The symbols move the objects like this.
dq: pe>td, di>lc, lu>cd, vo>ph, su>qd, te>qm, ra>gd
ll: pe>dc, di>tc, lu>sz, vo>gh, su>cq, te>dn, ra>hd
cg: pe>rz, di>hq, lu>ft, vo>jp, su>hd, te>nb, ra>cq
zr: pe>qd, di>gz, lu>tn, vo>sm, su>td, te>nr, ra>jq
jz: pe>gm, di>nq, lu>-, vo>lg, su>jg, te>-, ra>-
dn: pe>ff, di>fl, lu>pb, vo>ht, su>mf, te>ll, ra>lm
cl: pe>nr, di>dp, lu>rm, vo>md, su>qm, te>qd, ra>zm
bz: pe>-, di>hg, lu>-, vo>mf, su>ht, te>-, ra>gm
qq: pe>mb, di>-, lu>-, vo>-, su>cp, te>ql, ra>sc
tt: pe>-, di>-, lu>-, vo>mb, su>tg, te>hg, ra>bq
mh: pe>hb, di>fz, lu>sj, vo>mj, su>hc, te>fb, ra>gl
sj: pe>gj, di>-, lu>mh, vo>fm, su>-, te>-, ra>hf
pm: pe>-, di>-, lu>hg, vo>jt, su>gj, te>-, ra>cr
tb: pe>mf, di>ql, lu>-, vo>-, su>ff, te>-, ra>lg
hm: pe>pb, di>fm, lu>ff, vo>-, su>-, te>-, ra>dj
gl: pe>bd, di>jg, lu>hf, vo>rr, su>nq, te>mp, ra>mh
rm: pe>jn, di>fr, lu>cl, vo>mp, su>sc, te>rr, ra>cp
hc: pe>hg, di>-, lu>-, vo>ql, su>mh, te>-, ra>nq
gj: pe>sj, di>dm, lu>hb, vo>jq, su>pm, te>lj, ra>sm
zm: pe>tj, di>-, lu>cp, vo>-, su>-, te>fm, ra>cl
mf: pe>tb, di>dd, lu>nj, vo>bz, su>dn, te>cq, ra>nb
gh: pe>-, di>tg, lu>-, vo>ll, su>-, te>ht, ra>qp
sm: pe>hf, di>nh, lu>bd, vo>zr, su>cr, te>mn, ra>gj
mj: pe>fl, di>ff, lu>fm, vo>mh, su>ql, te>cp, ra>rr
fm: pe>jq, di>hm, lu>mj, vo>sj, su>gd, te>zm, ra>qd
cd: pe>hr, di>lg, lu>dq, vo>nq, su>rr, te>sc, ra>ql
bm: pe>nh, di>hf, lu>jg, vo>dj, su>-, te>-, ra>-
mb: pe>qq, di>cq, lu>rh, vo>tt, su>tc, te>dd, ra>hq
qf: pe>lc, di>td, lu>nb, vo>dh, su>gz, te>ft, ra>nj
rh: pe>-, di>-, lu>mb, vo>-, su>tj, te>jt, ra>sl
dj: pe>gz, di>qd, lu>tq, vo>bm, su>lc, te>dp, ra>hm
ct: pe>jg, di>bd, lu>nh, vo>lm, su>gm, te>qp, ra>ht
gm: pe>jz, di>qt, lu>dh, vo>nb, su>ct, te>jp, ra>bz
pb: pe>hm, di>jq, lu>dn, vo>dm, su>nj, te>sz, ra>gz
nb: pe>lg, di>hr, lu>qf, vo>gm, su>lm, te>cg, ra>mf
lg: pe>nb, di>cd, lu>lc, vo>jz, su>tq, te>rz, ra>tb
tq: pe>lm, di>rr, lu>dj, vo>jg, su>lg, te>fr, ra>ff
rr: pe>tn, di>tq, lu>qd, vo>gl, su>cd, te>rm, ra>mj
jg: pe>ct, di>gl, lu>bm, vo>tq, su>jz, te>gn, ra>fz
md: pe>mn, di>-, lu>mp, vo>cl, su>-, te>hf, ra>-
mn: pe>md, di>fs, lu>zh, vo>nr, su>gt, te>sm, ra>lj
sz: pe>-, di>tj, lu>ll, vo>-, su>-, te>pb, ra>lf
dc: pe>ll, di>cp, lu>-, vo>-, su>-, te>ff, ra>fr
cr: pe>ph, di>dh, lu>qt, vo>td, su>sm, te>gt, ra>pm
hf: pe>sm, di>bm, lu>gl, vo>qd, su>ph, te>md, ra>sj
nh: pe>bm, di>sm, lu>ct, vo>gz, su>dh, te>fs, ra>dm
tc: pe>cp, di>ll, lu>tj, vo>tg, su>mb, te>fl, ra>jn
hq: pe>sc, di>cg, lu>sl, vo>bq, su>jn, te>hr, ra>mb
jf: pe>bq, di>-, lu>-, vo>sc, su>mp, te>nq, ra>-
rz: pe>cg, di>sc, lu>-, vo>-, su>fr, te>lg, ra>-
lf: pe>dp, di>nr, lu>hd, vo>fs, su>ft, te>gz, ra>sz
qp: pe>gn, di>zh, lu>fs, vo>hd, su>jp, te>ct, ra>gh
tg: pe>fb, di>gh, lu>lj, vo>tc, su>tt, te>hb, ra>zh
gz: pe>dj, di>zr, lu>lm, vo>nh, su>qf, te>lf, ra>pb
ht: pe>fz, di>hb, lu>dm, vo>dn, su>bz, te>gh, ra>ct
fr: pe>hd, di>rm, lu>dp, vo>gn, su>rz, te>tq, ra>dc
sc: pe>hq, di>rz, lu>qm, vo>jf, su>rm, te>cd, ra>qq
hd: pe>fr, di>jn, lu>lf, vo>qp, su>cg, te>lm, ra>ll
lc: pe>qf, di>dq, lu>lg, vo>-, su>dj, te>-, ra>-
cp: pe>tc, di>dc, lu>zm, vo>fb, su>qq, te>mj, ra>rm
mp: pe>zh, di>gn, lu>md, vo>rm, su>jf, te>gl, ra>fb
dh: pe>-, di>cr, lu>gm, vo>qf, su>nh, te>-, ra>-
ft: pe>-, di>sl, lu>cg, vo>-, su>lf, te>qf, ra>-
fs: pe>-, di>mn, lu>qp, vo>lf, su>-, te>nh, ra>-
gt: pe>-, di>-, lu>bq, vo>sl, su>mn, te>cr, ra>-
tj: pe>zm, di>sz, lu>tc, vo>lj, su>rh, te>jq, ra>nr
dd: pe>ql, di>mf, lu>jt, vo>hg, su>fl, te>mb, ra>hr
jn: pe>rm, di>hd, lu>nr, vo>zh, su>hq, te>tn, ra>tc
fb: pe>tg, di>-, lu>-, vo>cp, su>-, te>mh, ra>mp
gn: pe>qp, di>mp, lu>-, vo>fr, su>-, te>jg, ra>-
qm: pe>sl, di>-, lu>sc, vo>-, su>cl, te>dq, ra>-
fl: pe>mj, di>dn, lu>jq, vo>hb, su>dd, te>tc, ra>tn
jp: pe>-, di>bq, lu>-, vo>cg, su>qp, te>gm, ra>-
ph: pe>cr, di>-, lu>nq, vo>dq, su>hf, te>-, ra>-
td: pe>dq, di>qf, lu>hr, vo>cr, su>zr, te>sl, ra>jt
nq: pe>qt, di>jz, lu>ph, vo>cd, su>gl, te>jf, ra>hc
bd: pe>gl, di>ct, lu>sm, vo>tn, su>qt, te>zh, ra>hb
gd: pe>jt, di>-, lu>ql, vo>-, su>fm, te>-, ra>dq
hr: pe>cd, di>nb, lu>td, vo>qt, su>tn, te>hq, ra>dd
tn: pe>rr, di>lm, lu>zr, vo>bd, su>hr, te>jn, ra>fl
hb: pe>mh, di>ht, lu>gj, vo>fl, su>hg, te>tg, ra>bd
zh: pe>mp, di>qp, lu>mn, vo>jn, su>bq, te>bd, ra>tg
ff: pe>dn, di>mj, lu>hm, vo>fz, su>tb, te>dc, ra>tq
qt: pe>nq, di>gm, lu>cr, vo>hr, su>bd, te>bq, ra>hg
lj: pe>-, di>-, lu>tg, vo>tj, su>-, te>gj, ra>mn
jt: pe>gd, di>nj, lu>dd, vo>pm, su>jq, te>rh, ra>td
cq: pe>-, di>mb, lu>-, vo>-, su>ll, te>mf, ra>cg
lm: pe>tq, di>tn, lu>gz, vo>ct, su>nb, te>hd, ra>dn
bq: pe>jf, di>jp, lu>gt, vo>hq, su>zh, te>qt, ra>tt
dm: pe>-, di>gj, lu>ht, vo>pb, su>-, te>-, ra>nh
ql: pe>dd, di>tb, lu>gd, vo>hc, su>mj, te>qq, ra>cd
dp: pe>lf, di>cl, lu>fr, vo>-, su>-, te>dj, ra>-
jq: pe>fm, di>pb, lu>fl, vo>gj, su>jt, te>tj, ra>zr
qd: pe>zr, di>dj, lu>rr, vo>hf, su>dq, te>cl, ra>fm
hg: pe>hc, di>bz, lu>pm, vo>dd, su>hb, te>tt, ra>qt
nr: pe>cl, di>lf, lu>jn, vo>mn, su>sl, te>zr, ra>tj
fz: pe>ht, di>mh, lu>-, vo>ff, su>-, te>-, ra>jg
sl: pe>qm, di>ft, lu>hq, vo>gt, su>nr, te>td, ra>rh
nj: pe>-, di>jt, lu>mf, vo>-, su>pb, te>-, ra>qf

The rows follow the links: the fewer symbols apart two objects are, the more alike their rows tend to be.

Each row is also shifted at random along 3 hidden directions that mean nothing.

Some objects, each with a row of numbers:
pb: 24 -26 -11 27 -11 -5 -14 25 90 -128 -3 -114 50 -13 -76 -52 21 19 61 18 90 -5 80 67 -41 10 40 11 -126 105 -55 34 -49 100 51 73 114 -81 64 97 -11 -43 -103 120 43 -60 23 -71 -76 14 -94 28 99 -63 2
nq: 39 -96 43 -42 16 67 -15 10 -145 109 -22 206 60 20 -54 -51 15 131 4 -92 -44 141 -62 -147 132 113 100 -88 148 -95 97 -42 137 116 61 -111 -77 54 82 14 54 -12 112 115 -103 12 -2 116 -24 62 -3 89 -19 116 31
lc: 83 133 -46 -150 -54 -59 -17 -28 -6 109 15 39 59 214 90 1 148 -38 -42 36 102 12 110 -120 22 -190 87 -14 19 -106 -16 -47 -5 -69 -57 97 54 -120 -34 18 157 -131 139 -11 -42 159 -85 -31 -13 69 -149 -73 -165 -8 -52
cr: 329 169 -32 -87 77 64 -41 -88 56 -13 -44 90 -66 -10 -29 -52 -58 111 -33 -28 131 -87 -15 125 18 -140 147 -37 5 44 -44 -50 46 -138 -114 -74 -81 -9 -55 -92 162 6 51 238 0 48 -90 84 105 -52 117 -60 -120 -112 50
mn: 143 -105 57 125 78 68 -20 -70 -30 -76 -77 -8 -64 -138 -87 -20 -159 -10 -7 -81 -89 60 -116 62 -63 167 -72 16 21 98 -15 49 -4 84 4 -93 -51 52 11 74 -153 223 -66 97 -48 -104 0 -11 169 -34 151 85 77 39 -5
mh: 18 -110 -37 -29 7 87 -57 54 -49 165 16 113 2 -96 -16 -17 82 66 54 -76 -33 69 57 -22 109 105 103 -85 30 -65 54 37 64 147 -58 -96 54 15 18 2 80 -7 1 70 -20 -52 160 61 -177 146 15 -8 97 17 -35
sl: -397 144 160 33 47 -55 130 -85 81 -252 -33 -133 0 123 -18 -63 -82 -2 -50 36 96 17 -102 91 -42 -41 -102 48 -19 15 -34 39 18 -84 30 -24 -107 19 -53 29 -95 72 16 -40 40 -38 -55 -74 165 -112 66 125 -28 119 -51
md: -207 -2 10 -64 -4 -11 -66 -115 -81 117 -37 -14 -124 -60 58 27 33 -109 -170 -97 -19 -26 -8 -52 25 -10 -18 -15 126 -50 35 74 35 -10 -83 -10 -42 11 -131 53 -104 143 92 -47 -50 -85 72 -28 25 106 79 -18 -7 104 -32
tt: 44 131 19 -180 19 -82 15 -119 69 155 38 69 -76 30 122 49 339 31 -208 -28 139 -81 -111 10 50 -12 89 -77 29 -158 180 -6 86 -174 -121 77 -125 137 -92 -168 141 -22 58 -50 212 -59 146 122 -100 -31 35 -23 -173 50 -59
hd: -117 -42 50 32 -34 -107 56 -6 71 -92 0 -90 6 -8 39 77 -1 -129 -33 48 -43 -104 -45 8 -133 -43 -121 87 -65 28 -25 35 -71 -79 32 120 36 -20 -47 7 -181 79 -83 -115 30 15 -88 -67 12 -166 24 -32 45 -89 17
jt: -333 280 94 -6 12 18 45 16 131 -185 57 -153 -22 108 -25 -48 -7 63 2 65 201 -39 54 168 46 -163 38 -32 -117 50 27 21 -27 -81 -10 -11 26 -34 -64 -24 146 -122 -29 101 106 2 14 30 15 -49 -24 58 -45 21 -70
sz: -343 -56 82 76 -54 -54 63 -13 81 -129 7 -144 -14 44 18 5 11 -136 -58 62 -4 7 14 15 -93 52 -165 41 -108 116 31 87 -67 18 81 133 2 8 10 158 -168 73 -117 -145 92 -152 154 -147 22 14 -71 89 94 114 -34
qt: -83 27 71 21 15 55 -27 -17 -64 -1 -70 219 21 16 -123 -18 -43 108 -66 -103 -56 5 -142 -31 73 38 65 9 -26 57 69 -39 8 7 100 -106 -105 128 47 -36 51 -61 45 71 63 2 7 17 131 53 26 21 -38 32 49
sc: -158 75 59 -108 1 -131 121 -22 23 13 59 -65 -15 196 98 12 111 -25 -66 68 94 58 -48 -58 -17 -15 -67 30 148 -217 -25 -18 92 -69 -73 39 -53 -46 -22 -117 53 20 81 -49 -36 75 -120 71 -67 -73 80 53 -68 67 -30
ht: -71 -56 43 74 4 -11 -50 79 66 33 -8 47 53 -119 -15 2 -36 55 66 -76 40 -71 -61 116 -45 -42 22 -13 -95 132 -39 60 -63 25 72 -69 72 -34 -84 -5 5 -89 -71 192 67 -63 148 4 -65 8 60 -31 98 -53 102
qf: 380 -51 39 32 34 36 41 -23 33 -132 -108 76 149 113 -136 -110 -98 83 80 30 -4 108 25 -104 -20 102 32 7 -52 65 -55 -88 72 104 122 27 -6 34 185 70 -22 -31 -16 103 -42 75 -157 -24 110 -75 -100 81 -12 57 59
rh: 392 237 -103 -74 20 3 61 -87 119 -81 63 -130 -131 28 95 -2 1 13 1 148 78 -89 59 243 -80 -114 -54 -48 -55 -41 0 -102 -4 -262 -142 33 -34 -57 -65 -154 117 5 -41 -127 155 100 -77 109 53 -98 68 -118 -210 -103 -66
jg: -70 -60 43 33 5 5 -82 88 -52 126 -35 61 43 -75 6 50 -103 1 84 -109 -51 -28 3 -35 -20 -125 29 19 92 87 -125 49 -45 21 20 -137 46 -56 -94 51 -31 -34 62 202 -142 0 54 -26 -54 45 101 -13 80 -34 92
bd: -96 -41 66 -221 10 -97 -83 -69 -26 165 -57 130 -28 -93 -49 5 294 48 -192 -192 112 -52 -115 -142 143 25 216 -66 53 -148 121 64 28 80 -91 112 25 130 -1 -27 55 45 1 267 -17 -78 70 0 -138 0 22 50 -1 -38 -26
dm: -4 -30 -22 17 -36 23 -104 -63 -2 74 -48 63 17 -104 -13 -17 103 -10 -36 -93 36 -16 17 -16 55 7 89 -39 -111 85 56 68 -64 88 69 95 37 40 -16 113 0 5 1 78 107 -93 198 -75 -67 176 -75 -27 12 -2 19
fm: 99 -89 -108 38 9 67 -3 10 -48 -27 14 -75 19 -21 -98 -123 43 55 94 25 -33 170 193 -84 66 193 67 -63 11 -87 21 12 115 224 -17 74 128 -33 156 90 21 24 -11 -12 -99 -28 41 2 -115 144 -126 69 83 54 -95
ff: 340 -112 -132 23 5 -1 -7 118 19 58 64 -54 68 -5 14 -8 31 46 184 98 -52 49 138 -10 -54 3 31 -12 20 -68 -83 -47 -12 54 -27 21 152 -119 34 -18 78 -96 -43 33 -84 98 -28 40 -176 -16 -45 -66 77 -110 31
qp: -260 -34 130 -13 30 -115 5 -41 51 16 -45 -5 -16 -81 63 78 45 -86 -95 -127 71 -84 -165 52 -103 -38 -40 24 30 68 -45 128 -28 -43 14 -13 -52 -5 -171 9 -90 77 27 131 50 -86 57 -54 -9 -92 160 -5 47 -2 63
jq: -3 -63 -77 -63 -47 39 -43 -12 -29 -22 -5 -22 -22 -22 -162 -90 182 25 -56 22 -35 128 94 -167 152 171 130 -16 -122 -37 138 -5 5 228 20 189 84 142 188 123 -48 21 -104 -62 44 -62 80 -60 -74 96 -216 91 55 20 -113
bq: -138 141 124 -20 66 -18 70 -1 54 -5 -16 -7 -42 36 52 30 -44 28 -74 -62 71 -92 -168 151 -73 -90 9 -4 65 25 -9 11 50 -209 -40 -129 -141 28 -142 -140 38 44 16 91 60 -19 -11 34 92 -123 200 25 -87 0 26
hb: 121 -139 -55 163 1 168 -88 80 -90 43 -13 151 -21 -190 -186 -38 -153 97 125 -32 -239 15 -19 25 62 146 42 -4 -82 156 46 -15 -15 136 67 -121 -17 112 115 45 -60 28 -117 0 72 -135 91 21 72 98 12 30 110 -20 32
mb: 44 86 7 -13 63 -50 135 5 128 -72 73 -97 -53 100 44 8 75 81 14 115 89 5 -52 108 -67 46 -32 -26 30 -72 40 -10 64 -82 -30 19 -40 -4 12 -146 71 -42 -59 -37 95 44 10 81 -42 -150 61 41 -33 18 -51
hg: 200 -29 20 134 72 185 -4 88 -19 -42 -32 142 30 -7 -136 -119 -99 188 156 -19 -62 63 -64 99 42 91 18 -19 -38 112 27 -57 81 103 87 -145 -85 78 82 -47 73 -43 -56 101 59 -49 35 82 49 19 37 17 52 41 50

Start here and follow the symbols in turn, left to right. Where do you end up?
Answer with the object's name.
66 -18 -35 45 29 14 57 -27 -35 -106 -9 -143 -55 -39 27 -6 -196 -53 17 40 -14 40 59 38 -103 62 -105 25 88 -47 -111 40 32 27 -77 -9 35 -125 -35 72 -156 157 -14 -33 -182 23 -110 -41 52 -60 96 35 79 -11 -28
di pe lu: hd
-95 23 -30 23 -28 -72 9 -22 10 -6 32 -161 -35 26 119 72 -41 -182 -50 66 33 -62 87 -6 -113 -136 -125 74 47 -7 -107 39 -85 -95 -65 49 46 -136 -128 111 -113 52 25 -111 -102 35 -70 -119 26 -6 8 -12 -21 7 -31
te su pe: qf
-233 51 60 133 67 35 44 68 72 -68 32 -72 -123 -162 9 39 -165 15 66 -18 -37 -94 -90 249 -82 -26 -153 10 -40 192 -27 75 -25 -82 -17 -179 -43 9 -125 -54 -60 81 -87 59 82 -119 114 40 53 -109 273 -5 96 -30 6
su ra pe pe: bq
209 -34 -61 -38 19 -15 47 -88 4 -112 -28 -115 -87 -24 -21 -11 -69 -94 -50 43 -36 -66 27 -9 -36 54 -40 55 -26 -18 -21 16 -27 -18 -101 74 6 70 -18 24 -124 164 -127 -99 -36 -18 -142 -58 110 -96 46 -20 -41 -99 -32
pe lu te su: cd
-177 130 16 57 7 98 38 32 -37 -128 -15 -53 41 133 -74 -76 -233 49 82 57 25 113 85 17 41 -51 -7 36 30 37 -87 -20 65 18 53 -119 4 -91 16 67 -25 -56 114 59 -142 61 -139 -9 132 48 -25 71 4 107 -26
te te di: lc
-150 -7 20 17 -43 26 -153 -41 -123 121 -39 67 -4 -59 12 42 -39 -80 -13 -107 8 -14 31 -73 34 -124 32 14 10 121 -41 68 -64 66 36 -86 2 -58 -87 148 -39 -28 83 108 -105 -36 66 -109 30 175 -26 -25 -2 32 32
lu pe di: bd
165 -172 130 11 6 -50 59 -78 -45 79 -66 163 102 2 -35 28 162 18 -129 -62 -71 79 -203 -208 -32 256 -21 23 49 -1 123 -49 48 48 133 60 -214 153 82 -4 -101 55 59 -35 74 -63 95 41 41 -6 -35 61 -20 133 86
vo pe di vo: jf
-9 -83 28 101 96 25 -8 13 -63 45 -16 -9 -87 -118 43 23 -262 -45 52 -53 -131 17 -86 104 -90 51 -82 21 101 49 -83 62 19 -22 -42 -221 -68 -80 -85 -10 -128 103 23 16 -131 -53 -15 59 47 -44 266 -6 113 24 45
su su te te: mp
-260 95 -21 -9 -4 -86 81 31 88 -54 79 -176 -78 -47 63 75 80 -104 -32 82 -10 -123 0 113 -59 -44 -88 21 -76 -28 61 32 -79 -67 -80 82 50 21 -71 -58 -47 40 -141 -156 103 -52 53 -18 -53 -124 36 4 25 -63 -61
vo pe pe lu: lj
121 55 -47 -33 31 32 -3 -30 50 -141 -52 -108 -23 -62 -74 -23 -124 37 55 -5 62 -86 99 60 2 -91 103 -16 -51 48 -103 -9 -60 15 -106 21 131 -40 55 32 0 40 -107 135 -84 86 -221 -26 83 -119 18 -30 -9 -194 -20
ra te ra: nr
47 -91 -6 -44 -43 -77 -104 3 -14 72 -68 140 30 -148 -33 76 -30 -18 -35 -116 -42 -168 -42 -28 3 -93 79 5 -75 104 -21 26 -114 -17 11 -3 30 59 -59 5 -23 -22 -5 146 48 9 -2 -20 29 -24 49 -107 12 -108 71
lu di vo su: td
51 -116 4 -68 -19 1 -34 -4 3 35 -14 -37 91 85 -52 -26 53 -42 11 -31 71 90 132 -158 -26 10 61 44 63 -49 -67 18 2 179 11 93 127 -117 51 146 -13 -5 40 69 -183 61 -30 -80 -112 83 -153 78 41 6 -52
su pe di vo pe: ph
-181 133 69 -27 25 -14 104 42 36 -144 -20 -16 76 105 -71 -14 -84 123 19 0 69 -50 -2 67 34 -110 35 -1 -28 13 -29 -38 -22 -48 14 -55 39 -11 15 -89 85 -96 -21 108 11 99 -190 13 73 -138 45 33 -39 -83 -1
ra ra lu lu pe: cd
137 82 -17 -108 -13 31 -102 -91 -85 129 7 123 -36 28 37 -12 41 31 -95 -88 84 2 -19 -53 108 -82 98 -64 84 -29 9 -66 51 -51 -83 -31 -64 -25 -37 -33 125 -46 152 48 -11 64 -10 45 32 121 -16 -96 -165 45 -13
lu pe ra lu: pm
-227 -53 116 116 -20 -39 116 59 -4 11 48 -46 89 177 -19 22 -116 -79 29 74 -112 100 -69 -118 -104 62 -214 68 76 14 -19 14 -19 -3 169 -84 -86 -56 28 37 -155 -30 80 -189 -66 0 -37 -49 90 15 -72 110 35 154 43
su te ra ra: tq
10 5 40 -17 16 -53 -19 -128 31 23 -102 13 -66 -126 35 51 63 -102 -135 -84 60 -103 -72 39 -99 -32 -51 7 -65 78 4 94 -54 -40 8 40 -67 14 -134 61 -108 155 8 18 24 -66 43 -58 61 2 81 -48 -39 -15 26
vo di pe di te: dj
-31 25 -74 -191 -49 -119 -15 15 -31 -5 -13 34 -22 -46 -12 42 186 -40 -102 -1 -16 -106 59 -109 160 -61 147 10 -28 -153 56 -23 -58 24 -86 166 148 92 49 -57 -7 -14 -84 29 23 61 -125 -45 -55 -82 -111 -17 -37 -204 -70
lu ra ra su su: zr
